Below are the code and all the weights of a small trained network. Each question names an input and a class and asks about switching units off, where a switched-off unit gives its printed mean instead of its output.

import numpy as np


def w(rows, s, z=0):
    codes = np.array(rows[::2]) - 128.0
    scale = np.full(codes.shape[1], s)
    scale[-1] = z or s
    return codes * scale


def f(y):
    return y / 2 * (1 + np.tanh(0.7978845608 * (y + 0.044715 * y**3)))


def log_softmax(a):
    a = a - a.max(-1, keepdims=True)
    return a - np.log(np.exp(a).sum(-1, keepdims=True))


def net(x, mask):
    res = np.array(x, float).reshape(1, 7) / 4 @ E
    y = f(res @ A[0][:, :-1].T + A[0][:, -1])
    res = res + np.where(mask, y, B[0][:, -1]) @ B[0][:, :-1]
    return log_softmax(res[-1] @ U[:, :-1].T + U[:, -1])


A, B = {}, {}
E = w([
[132,132,118,132,134,122],'x0',
[138,194,60,191,42,187],'x1',
[129,129,133,128,124,125],'x2',
[248,59,104,101,106,159],'x3',
[129,131,123,129,132,124],'x4',
[74,5,67,175,85,67],'x5',
[135,133,121,137,135,118],'x6',
],0.013)
A[0] = w([
[99,36,158,41,209,57,76],'neuron 0',
[101,139,100,118,143,133,42],'neuron 1',
[110,71,162,86,163,93,51],'neuron 2',
[127,102,140,153,126,100,139],'neuron 3',
[65,157,123,175,171,30,24],'neuron 4',
[40,141,118,165,139,138,44],'neuron 5',
[95,49,117,167,98,108,66],'neuron 6',
[102,109,130,123,87,152,151],'neuron 7',
[10,161,175,132,138,119,5],'neuron 8',
[103,55,119,178,86,75,126],'neuron 9',
[197,79,151,139,72,146,2],'neuron 10',
[142,127,95,140,207,101,96],'neuron 11',
[58,176,160,184,146,72,87],'neuron 12',
[78,27,72,148,133,93,93],'neuron 13',
[188,162,163,118,183,196,150],'neuron 14',
[117,152,62,190,26,179,42],'neuron 15',
[105,65,146,86,189,100,59],'neuron 16',
[246,29,93,112,145,137,17],'neuron 17',
[137,106,137,118,166,91,13],'neuron 18',
[153,149,205,92,193,121,112],'neuron 19',
],0.012,0.0026)
B[0] = w([
[111,140,118,213,118,96,252],'neuron 0',
[175,138,106,123,138,100,129],'neuron 1',
[123,124,109,183,138,111,192],'neuron 2',
[145,133,137,134,122,156,151],'neuron 3',
[130,90,106,107,116,124,184],'neuron 4',
[178,95,114,110,65,72,169],'neuron 5',
[149,174,145,79,130,170,193],'neuron 6',
[125,143,140,133,143,99,140],'neuron 7',
[158,88,110,83,119,107,193],'neuron 8',
[138,196,175,83,141,183,205],'neuron 9',
[133,62,113,101,121,115,161],'neuron 10',
[126,131,107,138,154,130,147],'neuron 11',
[116,101,140,64,125,106,188],'neuron 12',
[140,184,188,95,179,202,222],'neuron 13',
[132,148,168,90,160,152,202],'neuron 14',
[89,132,86,246,106,124,205],'neuron 15',
[99,129,95,194,124,108,199],'neuron 16',
[126,90,105,64,82,82,204],'neuron 17',
[119,138,122,152,119,115,156],'neuron 18',
[141,163,141,157,155,146,200],'neuron 19',
],0.012,0.019)
U = w([
[123,235,165,89,184,193,251],'0',
[109,133,106,253,131,117,116],'1',
[123,21,111,43,108,83,4],'2',
],0.014,0.0027)

Each question gives the input, the list of numbers given to net, and the class t.
The units are the neurons (one row each of A and B). Each row of codes is followed by its name. A weight is (code - 128) times the scale printed after its matrix; where a second scale follows, it is the last column's (A, B and U).
mask holds one flag per neuron, in row order. A switched-off neuron (its flag False) gives its mean, the last column of its row in B, instead of its output. The means were averaged over made-up inputs and are rounded, as every weight is.
A unit's drop is (log p(t) with every unit on - log p(t) with that unit switched off) / (log p(t) with every unit on - log p(t) with every unit switched off).
most important unit: the unit with the biggest drop
k most important neurons: the k neurons with the biggest drops, biggest first
drop of u: that unit's drop, to one decimal
input [-5,3,2,4,8,1,6], class 2: most important unit -> neuron 0
input [2,-2,6,-2,-2,-1,1], class 1: 4 most important neurons -> [neuron 13; neuron 17; neuron 9; neuron 6]
input [3,-8,6,2,-8,6,-3], class 1: 3 most important neurons -> [neuron 0; neuron 16; neuron 2]
input [-3,-6,-5,-8,-5,1,0], class 2: 4 most important neurons -> [neuron 8; neuron 12; neuron 4; neuron 15]
input [5,-4,-8,-5,-7,2,-5], class 2: 4 most important neurons -> [neuron 8; neuron 15; neuron 12; neuron 4]
input [-2,2,-1,6,-7,6,-8], class 0: 3 most important neurons -> [neuron 13; neuron 9; neuron 6]
input [2,2,2,-8,3,7,4], class 2: 3 most important neurons -> [neuron 5; neuron 4; neuron 8]
input [-1,0,4,5,-4,6,1], class 0: 2 most important neurons -> [neuron 13; neuron 9]
input [0,6,7,7,2,-3,3], class 2: 3 most important neurons -> [neuron 17; neuron 0; neuron 10]
input [4,3,-7,8,5,8,-8], class 0: 2 most important neurons -> [neuron 13; neuron 9]
input [-1,-6,-1,6,6,-4,5], class 1: 2 most important neurons -> [neuron 0; neuron 19]
input [-8,6,6,0,-3,-4,-7], class 1: 2 most important neurons -> [neuron 15; neuron 13]
input [3,-7,-3,-3,-5,8,-8], class 0: 3 most important neurons -> [neuron 13; neuron 9; neuron 6]
input [0,-6,-5,5,-4,-3,8], class 1: drop of neuron 0 -> 0.1
input [-4,6,0,8,-4,-7,4], class 2: drop of neuron 17 -> 0.4
input [-6,4,-6,5,-6,5,-6], class 0: drop of neuron 13 -> 0.6
input [5,-4,-6,-7,-2,0,-1], class 2: drop of neuron 0 -> 0.0
input [6,2,-8,2,-2,3,-3], class 0: most important neuron -> [neuron 0]
